Below are the code and all the weights of a small trained network. Each question names an input and a class and asks about switching units off, where a switched-off unit gives its printed mean instead of its output.

import numpy as np


def w(rows, s, z=0):
    codes = np.array(rows[::2]) - 128.0
    scale = np.full(codes.shape[1], s)
    scale[-1] = z or s
    return codes * scale


def norm(h):
    return h / np.sqrt((h * h).mean(-1, keepdims=True) + 1e-5)


def f(y):
    return y / 2 * (1 + np.tanh(0.7978845608 * (y + 0.044715 * y**3)))


def log_softmax(a):
    a = a - a.max(-1, keepdims=True)
    return a - np.log(np.exp(a).sum(-1, keepdims=True))


def net(x, mask):
    res = np.array(x, float).reshape(1, 8) / 4 @ E
    u = 0
    for l in range(2):
        y = f(norm(res) @ A[l][:, :-1].T + A[l][:, -1])
        res = res + np.where(mask[u : u + 12], y, B[l][:, -1]) @ B[l][:, :-1]
        u += 12
    return log_softmax(norm(res)[-1] @ U[:, :-1].T + U[:, -1])


A, B = {}, {}
E = w([
[178,187,171,216,64,65,84,191,159,202],'x0',
[30,154,133,126,15,224,44,143,175,77],'x1',
[126,128,126,129,127,125,128,129,128,127],'x2',
[153,119,209,107,135,122,99,138,98,80],'x3',
[215,125,55,58,77,149,27,160,17,170],'x4',
[93,55,144,43,60,87,218,253,123,154],'x5',
[103,118,190,68,115,119,112,50,137,217],'x6',
[130,119,127,132,126,128,125,128,128,128],'x7',
],0.0055)
A[0] = w([
[169,123,254,112,124,123,98,145,93,58,109],'L0N1',
[90,159,124,88,137,75,145,198,160,141,24],'L0N2',
[61,117,168,120,87,106,202,205,62,134,63],'L0N3',
[163,196,144,166,176,160,90,70,171,121,48],'L0N4',
[151,129,64,190,124,77,131,205,124,13,60],'L0N5',
[237,96,118,153,126,89,174,119,171,167,103],'L0N6',
[79,106,190,178,194,128,162,143,206,120,5],'L0N7',
[126,124,138,86,67,111,187,157,111,166,54],'L0N8',
[93,109,182,99,106,100,104,54,129,208,41],'L0N9',
[112,107,27,169,106,157,156,118,183,212,91],'L0N10',
[153,174,175,185,33,101,134,129,138,135,24],'L0N11',
[104,126,191,63,127,110,94,87,145,218,73],'L0N12',
],0.0078,0.0032)
B[0] = w([
[174,175,14,22,138,113,143,121,197,161,207],'L0N1',
[198,113,114,129,106,147,119,87,138,193,147],'L0N2',
[172,78,104,189,174,163,91,44,184,143,227],'L0N3',
[191,26,59,187,155,152,114,119,181,173,253],'L0N4',
[46,165,205,106,245,176,114,171,151,170,240],'L0N5',
[155,174,176,117,80,159,146,131,104,76,216],'L0N6',
[9,179,44,146,64,22,160,91,89,208,243],'L0N7',
[130,82,100,190,179,123,79,91,152,122,192],'L0N8',
[114,189,142,167,216,209,155,225,94,106,200],'L0N9',
[199,175,126,2,167,96,105,145,168,66,198],'L0N10',
[161,152,152,145,107,87,143,159,137,77,194],'L0N11',
[76,150,132,147,196,144,129,196,166,94,220],'L0N12',
],0.009,0.0035)
A[1] = w([
[131,140,126,117,163,154,63,141,66,163,174],'L1N1',
[62,72,74,68,136,181,159,20,88,35,101],'L1N2',
[178,125,162,166,164,90,232,120,2,148,166],'L1N3',
[153,212,81,57,145,105,160,90,210,126,215],'L1N4',
[86,124,153,133,23,179,101,151,157,99,92],'L1N5',
[89,159,95,183,93,170,128,120,139,88,207],'L1N6',
[155,160,159,179,77,108,103,167,168,153,105],'L1N7',
[121,27,151,81,69,143,228,225,175,196,149],'L1N8',
[135,127,69,98,106,118,70,179,15,181,2],'L1N9',
[109,180,159,109,144,114,124,86,148,163,100],'L1N10',
[105,108,113,109,174,177,180,102,69,142,131],'L1N11',
[194,77,97,117,70,109,97,129,125,87,75],'L1N12',
],0.0093,0.0038)
B[1] = w([
[7,69,121,182,118,88,211,136,200,139,193],'L1N1',
[208,211,155,147,122,37,125,151,142,159,215],'L1N2',
[74,91,200,117,28,201,61,106,149,106,189],'L1N3',
[134,4,104,60,115,160,76,184,24,122,255],'L1N4',
[157,43,254,135,131,165,131,55,85,101,149],'L1N5',
[131,72,166,97,97,145,169,143,83,163,192],'L1N6',
[163,205,100,62,129,82,189,95,136,77,178],'L1N7',
[160,177,48,204,186,170,63,63,95,124,157],'L1N8',
[51,131,89,139,168,55,186,72,66,149,168],'L1N9',
[91,126,88,137,157,105,135,169,116,90,150],'L1N10',
[153,208,156,144,45,143,150,177,201,90,180],'L1N11',
[81,103,138,153,151,118,174,153,166,130,155],'L1N12',
],0.0086,0.0076)
U = w([
[5,113,74,147,83,26,201,69,64,175,120],'0',
[188,98,53,213,163,158,87,38,182,158,102],'1',
[56,165,173,129,212,174,161,216,154,117,104],'2',
[129,80,129,120,79,99,145,158,154,139,252],'3',
[160,76,78,23,120,115,105,159,89,124,103],'4',
[134,77,219,114,31,180,133,61,74,101,99],'5',
[200,249,125,96,71,48,189,136,140,113,95],'6',
],0.011,0.012)

Each question gives the input, the list of numbers given to net, and the class t.
The units are the neurons (one row each of A and B). Each row of codes is followed by its name. A weight is (code - 128) times the scale printed after its matrix; where a second scale follows, it is the last column's (A, B and U).
mask holds one flag per neuron, layer by layer. A switched-off neuron (its flag False) gives its mean, the last column of its row in B, instead of its output. The means were averaged over made-up inputs and are rounded, as every weight is.
A unit's drop is (log p(t) with every unit on - log p(t) with that unit switched off) / (log p(t) with every unit on - log p(t) with every unit switched off).
The circuit of an input: a set's keep is (log p(t) with only the set's units on - log p(t) with every unit switched off) / (log p(t) with every unit on - log p(t) with every unit switched off). Starting from the 12 units with the biggest drops (on a tie, the unit counted first), units are removed one at a time, each time the one whose removal leaves the highest keep (on an exact tie, the one counted first), for as long as the keep stays at least 0.8.
circuit, biggest first: the units of the circuit, biggest drop first
unit that matters most: the unit with the biggest drop
top k neurons: the k neurons with the biggest drops, biggest first
k most important neurons of layer l: the k neurons of layer l with the biggest drops, biggest first
input [3,-7,-4,-5,-3,-1,3,-1], class 5: circuit, biggest first : (L1N3, L0N6)
input [-4,5,-6,-8,-5,-4,5,-5], class 4: unit that matters most : L0N10
input [-4,0,-7,3,7,8,-5,5], class 1: circuit, biggest first : (L1N8, L1N4)
input [-6,-8,-5,-4,3,-5,-1,-4], class 5: circuit, biggest first : (L1N3, L0N1)
input [-1,-5,0,8,-4,0,-3,-8], class 4: circuit, biggest first : (L0N1, L1N4)
input [7,-6,3,7,5,-6,-2,-8], class 4: circuit, biggest first : (L0N1, L1N4)
input [3,4,1,-4,0,5,6,-2], class 2: 4 most important neurons of layer 0 : (L0N9, L0N12, L0N4, L0N1)
input [-3,-8,-3,-6,6,3,2,-7], class 5: top 3 neurons : (L1N3, L0N6, L0N1)
input [4,8,-1,-1,-3,7,-2,-3], class 5: top 2 neurons : (L1N5, L0N4)
input [2,-8,0,-7,8,7,-1,0], class 0: top 3 neurons : (L1N9, L0N4, L0N1)
input [1,1,-2,8,-4,1,7,-1], class 4: 3 most important neurons of layer 0 : (L0N1, L0N5, L0N7)
input [4,6,5,-7,5,3,-5,0], class 4: circuit, biggest first : (L0N10, L1N4)
input [8,8,-5,-1,-5,6,1,-8], class 5: top 4 neurons : (L1N5, L0N4, L1N2, L1N6)
input [1,-5,-6,-8,-1,6,3,-2], class 4: top 3 neurons : (L0N10, L1N4, L0N4)
input [-8,4,0,7,2,6,3,5], class 6: unit that matters most : L1N2
input [5,6,7,-8,7,7,-8,-1], class 2: 3 most important neurons of layer 0 : (L0N5, L0N7, L0N10)
input [5,-6,5,6,6,0,3,7], class 0: top 3 neurons : (L1N9, L0N10, L1N1)
input [-1,-6,8,-7,4,8,-2,-7], class 1: top 2 neurons : (L1N8, L0N1)
input [4,5,1,-8,5,6,-6,-4], class 4: top 2 neurons : (L0N10, L0N4)
input [8,8,-4,1,-3,7,-1,3], class 5: 2 most important neurons of layer 1 : (L1N5, L1N2)
input [5,6,5,-5,2,1,8,-4], class 2: circuit, biggest first : (L0N9)
input [8,7,-6,-7,4,7,-6,5], class 6: 3 most important neurons of layer 1 : (L1N7, L1N4, L1N3)
input [-7,5,-7,7,1,-4,7,8], class 2: circuit, biggest first : (L0N9, L0N12)
input [-5,5,6,-4,-8,7,-8,5], class 0: 3 most important neurons of layer 0 : (L0N7, L0N9, L0N4)
input [6,-2,3,-1,-4,3,-7,5], class 2: top 2 neurons : (L0N5, L1N2)
